(in the rows, 128 means zero)
Each row of numbers belongs to one of the objects below and depends on some of the facts about them. Some rows are named. Which object is each other row?

Some facts about the objects:
bastek planir 356; befal planir 1; besko planir 70; bolok planir 70; bregom planir 272; brenida planir 228; brido planir 397; budrul planir 665; dasagu planir 70
davir planir 212; didir planir 356; difli planir 356; dodral planir 665; drefim planir 272; dreretel planir 95; dridrun planir 356; drivesku planir 272; drofe planir 70
duklus planir 665; felar planir 70; fidum planir 70; figi planir 1; flabruk planir 212; flobol planir 665; flovo planir 228; futror planir 272; graluk planir 76
gravutrok planir 212; grilak planir 70; kabra planir 95; keskabok planir 70; klistol planir 70; kloviplak planir 76; klusi planir 272; klusus planir 356; kudas planir 228
ladrin planir 95; lazim planir 1; leplir planir 1; lizo planir 665; lomar planir 397; megor planir 70; mirim planir 212; nifer planir 228; niski planir 95
nobo planir 212; nogakes planir 665; nulas planir 212; pagris planir 212; piflo planir 70; pledrir planir 272; plelo planir 76; plemi planir 76; pliskabram planir 397
plotir planir 272; plurimik planir 272; puros planir 272; rebrazas planir 228; rebrok planir 76; rokan planir 70; rudrik planir 1; rustal planir 1; skaga planir 212
skare planir 76; skoni planir 228; skostin planir 1; skozik planir 397; skube planir 70; stafe planir 665; stedor planir 272; steso planir 665; stibik planir 212
stiklon planir 76; stizu planir 356; sudren planir 228; tedres planir 397; teduku planir 356; terostom planir 228; teruk planir 665; tisan planir 76; tove planir 397
trodim planir 397; trogri planir 95; tronu planir 228; tuklar planir 76; vetrebrir planir 665; vidri planir 95; vufupar planir 95; zasto planir 397; bastek kadrozar pledrir
besko kadrozar skoni; bodidu kadrozar trifer; bolok kadrozar teklem; brenida kadrozar zasto; brido kadrozar terostom; budrul kadrozar davir; buke kadrozar kladrir; dasagu kadrozar megor; difli kadrozar sudren
dodral kadrozar kule; drefim kadrozar brido; dreretel kadrozar rogos; drofe kadrozar trodim; felar kadrozar kloviplak; fidum kadrozar bodidu; fleplestu kadrozar flobol; flove kadrozar brafe; flovo kadrozar lazim
gidu kadrozar raskal; gimen kadrozar deplok; giplum kadrozar trogri; graluk kadrozar puros; gratran kadrozar teduku; gravutrok kadrozar dripan; kabra kadrozar leplir; klefel kadrozar nubriti; klistol kadrozar drofe
klosos kadrozar didir; kloviplak kadrozar flabruk; klusus kadrozar dodral; kosok kadrozar gidu; kule kadrozar klefel; ladrin kadrozar rokan; leplir kadrozar budrul; ligrupir kadrozar ropek; lizo kadrozar ligrupir
lomar kadrozar ropuvis; mirim kadrozar stizu; nifer kadrozar graluk; niski kadrozar gimen; nobo kadrozar skube; nogakes kadrozar lomar; nubriti kadrozar gomose; pafo kadrozar skezor; pesi kadrozar tuklar
pevok kadrozar fidum; pledrir kadrozar seflom; plemi kadrozar drefim; plurimik kadrozar tuzas; raskal kadrozar zifem; ropek kadrozar stobridren; ropuvis kadrozar nobo; rudrik kadrozar stufek; sipa kadrozar vetrebrir
skare kadrozar gravutrok; skoses kadrozar nogakes; skube kadrozar flovo; stafe kadrozar plople; stibik kadrozar steso; stiklon kadrozar keskabok; stivok kadrozar buke; stufle kadrozar pevok; sutru kadrozar nulas
teduku kadrozar nifer; teklem kadrozar rudrik; terostom kadrozar skoses; teruk kadrozar zuze; tisan kadrozar pesi; tove kadrozar pliskabram; trodim kadrozar kosok; trogri kadrozar flove; tronu kadrozar plurimik
tuzas kadrozar stufle; vetrebrir kadrozar besko; veve kadrozar lizo; vidri kadrozar skare; voflasos kadrozar flami; vufe kadrozar latrok; vufupar kadrozar befal; zasto kadrozar drivesku; zifem kadrozar rebrok
zuze kadrozar vufe; bastek fubugrek c; befal fubugrek b; besko fubugrek b; bodidu fubugrek a; bolok fubugrek a; brafe fubugrek a; bregom fubugrek b; brenida fubugrek c
brido fubugrek d; budrul fubugrek a; buke fubugrek b; dasagu fubugrek b; davir fubugrek a; deplok fubugrek a; didir fubugrek d; difli fubugrek b; dodral fubugrek a
drefim fubugrek a; dreretel fubugrek b; dridrun fubugrek a; dripan fubugrek b; drivesku fubugrek c; drofe fubugrek b; duklus fubugrek a; felar fubugrek a; fidum fubugrek d
figi fubugrek d; flabruk fubugrek a; flami fubugrek d; fleplestu fubugrek d; flobol fubugrek d; flove fubugrek c; flovo fubugrek d; futror fubugrek b; gidu fubugrek a
gimen fubugrek a; giplum fubugrek c; gomose fubugrek a; graluk fubugrek b; gratran fubugrek c; gravutrok fubugrek a; grilak fubugrek b; kabra fubugrek a; keskabok fubugrek b
kladrir fubugrek b; klefel fubugrek c; klelel fubugrek c; klistol fubugrek a; klosos fubugrek c; kloviplak fubugrek b; klusi fubugrek d; klusus fubugrek a; kosok fubugrek b
kudas fubugrek b; kule fubugrek d; ladrin fubugrek d; lamen fubugrek a; latrok fubugrek d; lazim fubugrek b; leplir fubugrek a; ligrupir fubugrek a; lizo fubugrek a
lomar fubugrek a; megor fubugrek d; mirim fubugrek c; nifer fubugrek a; niski fubugrek c; nobo fubugrek d; nogakes fubugrek b; nubriti fubugrek a; nulas fubugrek d
pafo fubugrek b; pagris fubugrek d; pesi fubugrek a; pevok fubugrek a; piflo fubugrek a; pledrir fubugrek a; plelo fubugrek a; plemi fubugrek d; pliskabram fubugrek d
plople fubugrek a; plotir fubugrek a; plurimik fubugrek a; puros fubugrek a; raskal fubugrek c; rebrazas fubugrek c; rebrok fubugrek b; ridam fubugrek b; rodi fubugrek d
rogos fubugrek a; rokan fubugrek a; ropek fubugrek c; ropuvis fubugrek a; rudrik fubugrek b; rustal fubugrek c; seflom fubugrek d; sipa fubugrek b; skaga fubugrek c
skare fubugrek b; skezor fubugrek d; skoni fubugrek b; skoses fubugrek a; skostin fubugrek c; skozik fubugrek a; skube fubugrek b; stafe fubugrek b; stedor fubugrek a
steso fubugrek d; stibik fubugrek b; stiklon fubugrek d; stivok fubugrek b; stizu fubugrek b; stobridren fubugrek b; stufek fubugrek a; stufle fubugrek b; sudren fubugrek a
sutru fubugrek d; tedres fubugrek c; teduku fubugrek a; teklem fubugrek c; terostom fubugrek b; teruk fubugrek d; tidem fubugrek d; tisan fubugrek a; tove fubugrek c
trifer fubugrek a; trodim fubugrek a; trogri fubugrek a; tronu fubugrek a; trotrak fubugrek b; tuklar fubugrek c; tuzas fubugrek a; vetrebrir fubugrek d; veve fubugrek a
vidri fubugrek a; voflasos fubugrek a; vufe fubugrek d; vufupar fubugrek a; zasto fubugrek d; zifem fubugrek b; zuze fubugrek b; bastek seflu deplok; bodidu seflu drefim
bregom seflu ropuvis; buke seflu rebrazas; davir seflu pevok; deplok seflu rebrok; dodral seflu kosok; drefim seflu trifer; dripan seflu dridrun; fidum seflu trotrak; flabruk seflu skaga
flobol seflu rogos; flove seflu tisan; futror seflu davir; gidu seflu vidri; gimen seflu gravutrok; giplum seflu ladrin; graluk seflu flabruk; gravutrok seflu klosos; grilak seflu niski
klistol seflu didir; klosos seflu brido; kloviplak seflu skube; klusus seflu teklem; kosok seflu plelo; kule seflu latrok; lamen seflu stibik; latrok seflu zuze; leplir seflu rudrik
lomar seflu veve; mirim seflu plemi; nifer seflu giplum; niski seflu flobol; nulas seflu sudren; pledrir seflu bolok; plelo seflu pesi; plemi seflu pagris; plurimik seflu skare
rebrazas seflu kladrir; rebrok seflu dripan; ridam seflu grilak; rudrik seflu sipa; rustal seflu trogri; skaga seflu dreretel; skoni seflu nubriti; skoses seflu kloviplak; skostin seflu brafe
skube seflu vufe; stibik seflu graluk; stizu seflu tuzas; stufle seflu stiklon; sudren seflu skostin; sutru seflu fidum; teklem seflu tronu; terostom seflu lamen; trifer seflu drofe
trogri seflu sutru; trotrak seflu futror; tuklar seflu flove; vetrebrir seflu klusi; veve seflu ropek; vidri seflu tidem; voflasos seflu plotir; vufe seflu rustal; bastek tovesken kule
befal tovesken ridam; besko tovesken rodi; bolok tovesken kule; bregom tovesken ridam; brenida tovesken ridam; brido tovesken pevok; budrul tovesken tidem; dasagu tovesken ligrupir; davir tovesken ridam
didir tovesken pevok; difli tovesken seflom; dodral tovesken pafo; drefim tovesken sutru; dreretel tovesken giplum; dridrun tovesken nubriti; dripan tovesken kule; drivesku tovesken bodidu; drofe tovesken pevok
duklus tovesken veve; felar tovesken zuze; fidum tovesken buke; figi tovesken gimen; flabruk tovesken pafo; flobol tovesken kosok; flove tovesken tidem; flovo tovesken zuze; futror tovesken flami
gidu tovesken flami; gomose tovesken gimen; graluk tovesken deplok; gratran tovesken lamen; gravutrok tovesken kule; grilak tovesken veve; kabra tovesken pafo; keskabok tovesken pafo; kladrir tovesken stufek
klefel tovesken kule; klelel tovesken seflom; klistol tovesken bodidu; klosos tovesken pafo; kloviplak tovesken nubriti; klusi tovesken lamen; klusus tovesken flami; kudas tovesken lamen; ladrin tovesken flami
lazim tovesken seflom; leplir tovesken stobridren; lizo tovesken pevok; lomar tovesken flami; megor tovesken kosok; mirim tovesken latrok; nifer tovesken kule; niski tovesken ridam; nobo tovesken veve
nogakes tovesken raskal; nulas tovesken stufek; pagris tovesken kosok; pesi tovesken bodidu; piflo tovesken lamen; pledrir tovesken pafo; plelo tovesken stufle; plemi tovesken trotrak; pliskabram tovesken brafe
plotir tovesken fleplestu; plurimik tovesken nubriti; puros tovesken brafe; rebrazas tovesken sutru; rebrok tovesken plople; rokan tovesken giplum; ropek tovesken plople; ropuvis tovesken rogos; rudrik tovesken nubriti
rustal tovesken bodidu; sipa tovesken gimen; skaga tovesken lamen; skare tovesken tidem; skezor tovesken stufle; skoni tovesken teklem; skoses tovesken ligrupir; skostin tovesken fleplestu; skozik tovesken lamen
skube tovesken gimen; stafe tovesken ligrupir; stedor tovesken tidem; steso tovesken zuze; stibik tovesken trotrak; stiklon tovesken teklem; stivok tovesken zuze; stizu tovesken lamen; sudren tovesken seflom
tedres tovesken fleplestu; teduku tovesken pafo; terostom tovesken bodidu; teruk tovesken seflom; tisan tovesken kule; tove tovesken stobridren; trodim tovesken ridam; trogri tovesken latrok; tronu tovesken veve
tuklar tovesken zuze; tuzas tovesken kosok; vetrebrir tovesken kule; vidri tovesken nubriti; voflasos tovesken buke; vufe tovesken deplok; vufupar tovesken kule; zasto tovesken stufle; zifem tovesken bodidu

Known rows:
[ 93 155 135 145 133 106 124 118 137 168 139 122  93 120 109 121 171 121
 180 140 111 169  94  93 129 117 173 145 133] : ropek
[111 161  99 184  86  96 124 167 140  96 159 120 107 134 140 114 128 113
 159 146 105 139 141  95 143 120 147 169 136] : bolok
[126 136 113 142 121 140  74  72 189 171 155 134 127 119 101 145 159 116
 147 136 123 118  97 136 113 127 104 146  67] : rudrik
[ 99 150 122 134 119 136 113  87 201 144 154 116 137 122  93 133 162 121
 169 161 105 126  51  97 129 134 118 186 110] : sipa
[118 129 124 136  93 153 131 164 106  83 127 128 124 134 137 130 111 144
 116 139 138 109 111 116 113 133 144 151 113] : voflasos
[125 129 103 178  93 116 114 183 131 119 164 112 133 141 130 153 135 128
 163 111 127 156 118 103 125 128 166 159 114] : plotir
[ 86 148 131 113 117 121 120 103 133 145 148 151  86 117 124 104 164 164
 163 158 124 168  94 107 140 104 149 151 124] : klosos
[115 124 123 159  95 140 136 165 124  90 139 113 117 132 146 134 115 132
 127 145 120 130 111 109 122 130 144 163 115] : felar
[128 124 105 170  95 108 144 171 106 114 143 128 130 134 125 147 136 116
 156 112 121 131 118 106 110 122 164 124 106] : gomose
[119 139 128 150 121 132  87 123 125 176 133 139  94 128 112 140 154 132
 126 138 131 165 131 120 108 124 147 130 102] : figi
[127 127 126 151  99 129 132 160  92  84 129 127 136 129 124 148 125 135
 133 130 143 107 112 121 105 128 153 125  99] : bodidu
[120 147 126 138 116 134 117 138 120 181 134 151 114 129  96 147 177 128
 142 134 126 154  99 103 106 122 164 114 118] : drivesku
[122 116 120 143 131 136 126  69 185 147 149 143 133 114 103 134 155 104
 136 166 103 114  76 129 128 129  99 147  94] : nogakes
[ 98 165 146 115  80 153  89 132 118 192 142 116 107 135 115 144 165 108
 156 137 127 152 117  75  89 104 147 141 124] : skaga
[125 145 109 164 100  98 119 174 126  91 149 137 106 130 126  97 127 130
 153 127 131 120 150 117 143 122 141 148 134] : vufupar
[127 106 141 151 123  93 175  95 186 132 169 135 155 114  73 104 164 118
 171 169  88 127  45 108 163 131 112 155 141] : skare
[105 152 139 155 118 111 128 138 132 159 136 119 114 132 106 141 162 131
 156 155 111 168  85  99 127 131 167 149 132] : tidem
[127 111 111 181 118 120 117 196 139  92 158 116 131 147 125 118 126 139
 139 108 126 164 114 129 148 140 164 167 136] : tronu
[136 119 137 147 134 128 118 156 129 155 137 157 120 134  88 118 158 148
 128 127 134 161  97 132 127 129 161 129 141] : flovo

Rows to name:
No name comes twice in this set of rows, the named rows included.
[112 170 130 124 118 115 115 132 117 140 119 163  96 121  99 114 159 130
 133 161 134 110 111 103 111 121 153 115 134] | kule
[ 84 116 154 147 169 101 177 126 151 111 120 118  89 101 123  80 164 112
 175 145  95 157  69 116 168 120 186 161 172] | stiklon
[111 141 121 148 119 113 113  73 192 157 164 122 139 114  98 141 165 105
 175 159  99 129  68 103 133 122 119 163  96] | drofe
[113 127 119 165 115 101 128 158 105 107 133 108 131 124 132 135 131 126
 176 113 128 123 122 117 119 124 170 143 107] | ligrupir
[188 168  91  95 158 155 249 100 169 154  92 153 113  97  71  76 130 130
 142 128  52 132  25 104 169 200  86 161  95] | kloviplak
[123 117 126 171 140 107 138 138 139 164 154 136 119 126 100 123 168 111
 144 135 102 175 107 118 143 125 172 120 135] | didir
[119 119  93 140  87 137 121 159 106  96 157 158 117 137 136 134 133 160
 145 115 149 135 133 129 113 104 150 124  89] | pledrir
[129 139 122 110 119 150  96  82 167 151 141 153 137 115  89 139 164 134
 151 135 135  92  73 122  93 127 112 136  79] | bregom
[125  96 135 137 136 106 174  86 173 127 159 156 160 102  73 116 178 100
 164 152  95 104  50 121 135 119 127 121 124] | rebrok
[112 135 138 145 113 116 138 123 120 172 135 147 110 120 109 141 157 123
 142 153 113 151 109 107 112 117 151 113 122] | megor
[ 90 185 126  98 112 172  80 110 125 152 101 135  80 120 129 150 153 146
 136 147 140 126  90  99  81 119 156 144 103] | mirim
[137 109 133 117 133 153  98  94 170 127 153 166 152 120  70 120 167 131
 125 140 139  95  69 148 109 130 114 130  98] | terostom
[146 170 113 158 122 101 167 142 104 212  61 122  71 124  94  91 119 199
 167 127  99 143  75  91 147 157  91 140 115] | sutru

The same objects again, as new rows of numbers:
Named rows:
[122 126 119 128 136 128 144 126 119 144 136 126 123 133 124 122 141 123
 124 130 127 115 131 127 116 129 126 120 136 129 141 126 125 124 124 124
 128 126 122] : gravutrok
[121 122 121 124 128 126 131 125 129 119 130 127 119 125 119 121 130 131
 124 119 127 127 129 126 114 128 130 119 123 130 126 112 142 123 125 125
 129 125 123] : teklem
[134 127 124 130 129 127 139 126 120 133 130 127 118 123 119 128 128 122
 123 135 129 121 128 126 116 138 127 119 132 129 127 118 123 125 127 125
 127 124 122] : teduku
[119 120 121 123 166 123 181 180 115 131 122 127 119 126 120 176 133 164
 203 128 125 115 130 129 120 158 126 136 116 126 143 119 126 124 129 125
 126 122 134] : pevok
[122 119 139 127 103 120 129 129 139 115 148 131 129 125 151 123 129 130
 140 118 134 115 129 132 147 130 133 136 116 133 117 112  97 124 130 123
 126 140 125] : stivok
[123 125 123 130 135 122 129 124 118 130 146 124 127 132 120 127 134 120
 123 123 134 122 130 128 110 132 130 120 139 132 133 136 138 125 127 131
 125 130 117] : skaga
[123 120 122 125 122 129 130 126 123 114 122 128 120 126 122 122 129 121
 121 120 131 145 132 131 121 129 134 127 121 132 126 122 149 123 125 129
 125 126 122] : latrok
[121 118 128 134 128 120 131 134 131 117 155 133 130 126 164 121 132 128
 130 121 137 117 131 132 168 130 137 133 119 133 118 111 101 127 129 125
 126 137 124] : drofe
[123 122 119 124 120 127 134 125 124 110 120 129 123 124 119 126 131 121
 125 119 136 140 130 127 113 130 144 128 116 131 120 129 154 123 124 130
 126 130 119] : flobol
[122 119 141 128 110 120 132 134 138 123 149 131 123 127 159 121 127 122
 136 120 137 117 130 131 141 130 132 133 119 131 117 112  97 126 127 124
 126 140 124] : dasagu
[133 129 123 126 135 124 131 126 123 123 124 126 119 124 119 123 129 123
 130 122 128 121 131 128 122 130 128 118 127 133 119 135 146 122 125 124
 125 120 128] : gidu
[121 124 122 132 146 122 135 123 113 127 132 125 140 130 118 128 129 129
 122 131 130 130 128 127 110 133 132 118 132 130 155 141 134 126 125 127
 128 122 120] : plotir
[132 120 122 130 137 122 146 127 114 136 137 128 125 127 125 126 137 122
 125 138 134 123 132 134 113 137 136 119 143 129 150 115 108 126 128 125
 126 134 120] : stiklon
[122 119 134 132 108 119 132 131 138 116 137 128 135 126 152 122 126 120
 136 120 138 118 129 133 158 131 131 147 117 132 121 123  99 127 128 122
 124 135 126] : keskabok
[121 121 121 128 127 122 131 124 122 141 131 124 124 128 121 127 130 130
 125 134 126 122 130 126 118 128 131 119 141 130 127 131 137 125 126 124
 131 122 121] : drefim
[121 127 121 129 141 122 131 124 119 134 128 127 128 132 119 127 129 121
 120 128 130 124 132 127 114 132 128 120 142 131 130 152 138 125 124 126
 127 123 122] : sudren
[123 119 151 124 110 121 133 128 150 115 139 134 121 125 146 119 126 122
 140 118 127 113 129 131 127 130 128 129 120 136 120 111 102 122 128 124
 133 135 129] : buke
[132 131 121 126 123 122 135 126 126 136 125 126 117 127 120 131 129 120
 127 125 129 117 130 128 115 129 127 119 132 130 121 133 145 122 126 125
 125 123 122] : klistol
[122 122 121 124 156 119 160 176 115 152 120 130 116 125 119 168 132 135
 222 127 123 115 134 126 119 151 128 130 127 129 132 189 129 124 135 122
 126 122 136] : davir

Rows to name:
No name comes twice in this set of rows, the named rows included.
[120 125 121 132 145 127 154 125 114 143 144 126 126 131 126 123 144 128
 120 138 128 118 129 128 119 134 128 118 141 131 167 116 117 127 128 125
 128 126 122] | tisan
[120 120 121 125 134 126 139 125 119 112 125 128 121 127 121 123 132 125
 119 121 134 149 130 131 117 132 140 128 119 131 147 113 140 125 125 134
 125 129 122] | tidem
[138 138 122 122 104 160 146 135 122 133 120 125 115 130 123 183 128 153
 177 135 158 116 190 127 112 129 127 124 132 132 121 126 131 126 126 125
 159 120 119] | skoses

The same objects again, as new rows of numbers:
Some objects and their rows:
[167 192 128  96 164 112  58 108  91 122 138 111 138 134 134 153 153 135
 141 128 149  95  90 114 129  82] : nobo
[168 151 126 127 133 124 117 106 113 117 123 133  98 161 118 138 114 120
 147 144 127 118 134 142 131 141] : grilak
[142 153 118 111 124 102 111 118 125 116 154 107 153 130 120 123 134 144
  90 117 147  89 100 162 102 103] : klelel
[108  86 166 131 106 135 161 149 123 172 114 143 129 117 119  98 144 109
 155 127 104 158 157 116 126 142] : veve
[154 171 132 177 156 156 135 118 107  81 101 153 127 147 120 161 139 129
 126 135  99 118 127 107 153 118] : skare
[166 155 112 121 134 105 101 155 122 120 145 100 145 125 115 108 134 143
  81 146 122 112 107 175  84  74] : klosos
[150 186 141 132 152 103  94  77 121 119 142 101 163 159 107 150 143 128
  91 115 114  93 127 139 129 119] : skaga
[156 115 172 104 118  94  83  89 140 134 130 131  71 158 188  84  97 141
 126 150 162 143 124 155 112 153] : terostom
[160 120 160 129 134 206 158 100 134 147  98  91 121 117 111 145 175  85
 137 171 115 171 163  61 166 162] : leplir
[107 137 155 141 113 130 100 156 137 183 141 178 117 100 155 115 172 149
 179 102 107 162 165  75 151 116] : ropuvis
[141 102 146  96 123 103 141 117 124  99 101 122 105 151 121  96 108 115
 156 139 149 121  90 137 115 133] : buke
[114 134 124 133 159  81  94 146 144  85 107 128 169 117 139 112  99 177
  85 103 102  89 103 165 117  74] : ladrin
[121 137 133 154 127 107 141 141 123  95 114 162 117 152 129 112 122 127
 155 106 112 111 115 145 118 109] : zuze
[103 110 128 136 106 141 154 139 172 166 143 138 114 118 133 114 142 108
 153 116 109 170 162 103 133 156] : gomose
[ 77  94 142 158 101 103 139 176 185 166 136 178 116  98 134  75 143 145
 149  86  77 159 170 122 124 127] : dridrun
[132 102 111  85 125  96 109 117 143 125 133 122  97 162 139 114  76 130
 151 137 147 142 123 165 116 155] : skoni
[112  75 149  98 108 143 163 135 157 175 113 108 114 125 109 102 138  97
 157 130 121 178 146 107 128 167] : bodidu
[160 177 105 119 142 109 107  97 111 110 153 110 136 168 121 151 129 117
 109 138 150  90 115 164 107 115] : megor
[ 93  97 186 120 100 109 145 108 155 174 114 134 135 130 111 102 149 105
 158 103  94 155 160  96 144 174] : lamen

Which object is each row?
No name comes twice in this set of rows, the named rows included.
[170 163  97 130 136 141 124 134 123 100 137 143 100 158 135 141 125 119
 158 150 135 132 129 149 115 126] | keskabok
[151 123 144 130 115 108 120 138 115 106 114 143 121 139 116 116 105 154
 134 135 122 113 123 145 135 134] | stivok
[123 120 159 138 104 148 135 109 119 177 139 151 124 134 127 142 140 113
 149 129 104 160 186 100 156 188] | piflo
[172 170 114 102 159 148 121  71 131 106 130  58 154 139 120 153 149 113
  84 154 148 109  95 114 127 117] | tuklar
[127 174 114 142 133 102 111 131 132 117 162 132 165 136 118 127 132 136
  96 113 118  84 112 162 107  90] | ropek
[110  53 155 102  82 111 147 165 170 174 122 121 106  87 111  71 116 147
 142 122 117 162 154 126 128 165] | klusus
[119 148 111 122 124 117 126 113 160 109 128 156  71 144 112 130 106 126
 125 133 128  97 126 139 152 113] | dripan
[139 146 145 157 112 105 118 155 123 107 106 173 117 131 111 120 115 151
 137 123  90 103 129 158 135 119] | sipa
[101 121 155 156 114 169 130 138 115 190 126 173  94 110 112 147 140 101
 131 154  95 129 209 117 163 122] | bolok
[141 150 136 128 118  86 108 110 110 120 151 108 174 130  99 137 120 153
  89 109 128  85 103 163 118 117] | gratran
[147 136 120 142 144 179 142 140 160 159 124 129 108 138 136 122 170  95
 154 157  98 185 188  94 132 137] | flabruk
[123  86 157  90 126 134 107 127 162 171 113 119 106  88 158  93 152 139
 152 142 137 184 135  59 146 141] | lomar
[ 89  94 144 129 114 131 145 126 168 157 122 144 143 100 127 121 138 137
 138  98  95 161 155  86 163 171] | skozik
[122 152 108 146 132 103 127 132 156  97 123 165 106 152 126 125 120 143
 147 104 107 114 129 137 127 123] | kladrir
[180 190 122 119 170 155  84 106 110  99 115 126 113 126 130 178 176 126
 183 140 129 123  98  39 176 112] | lazim

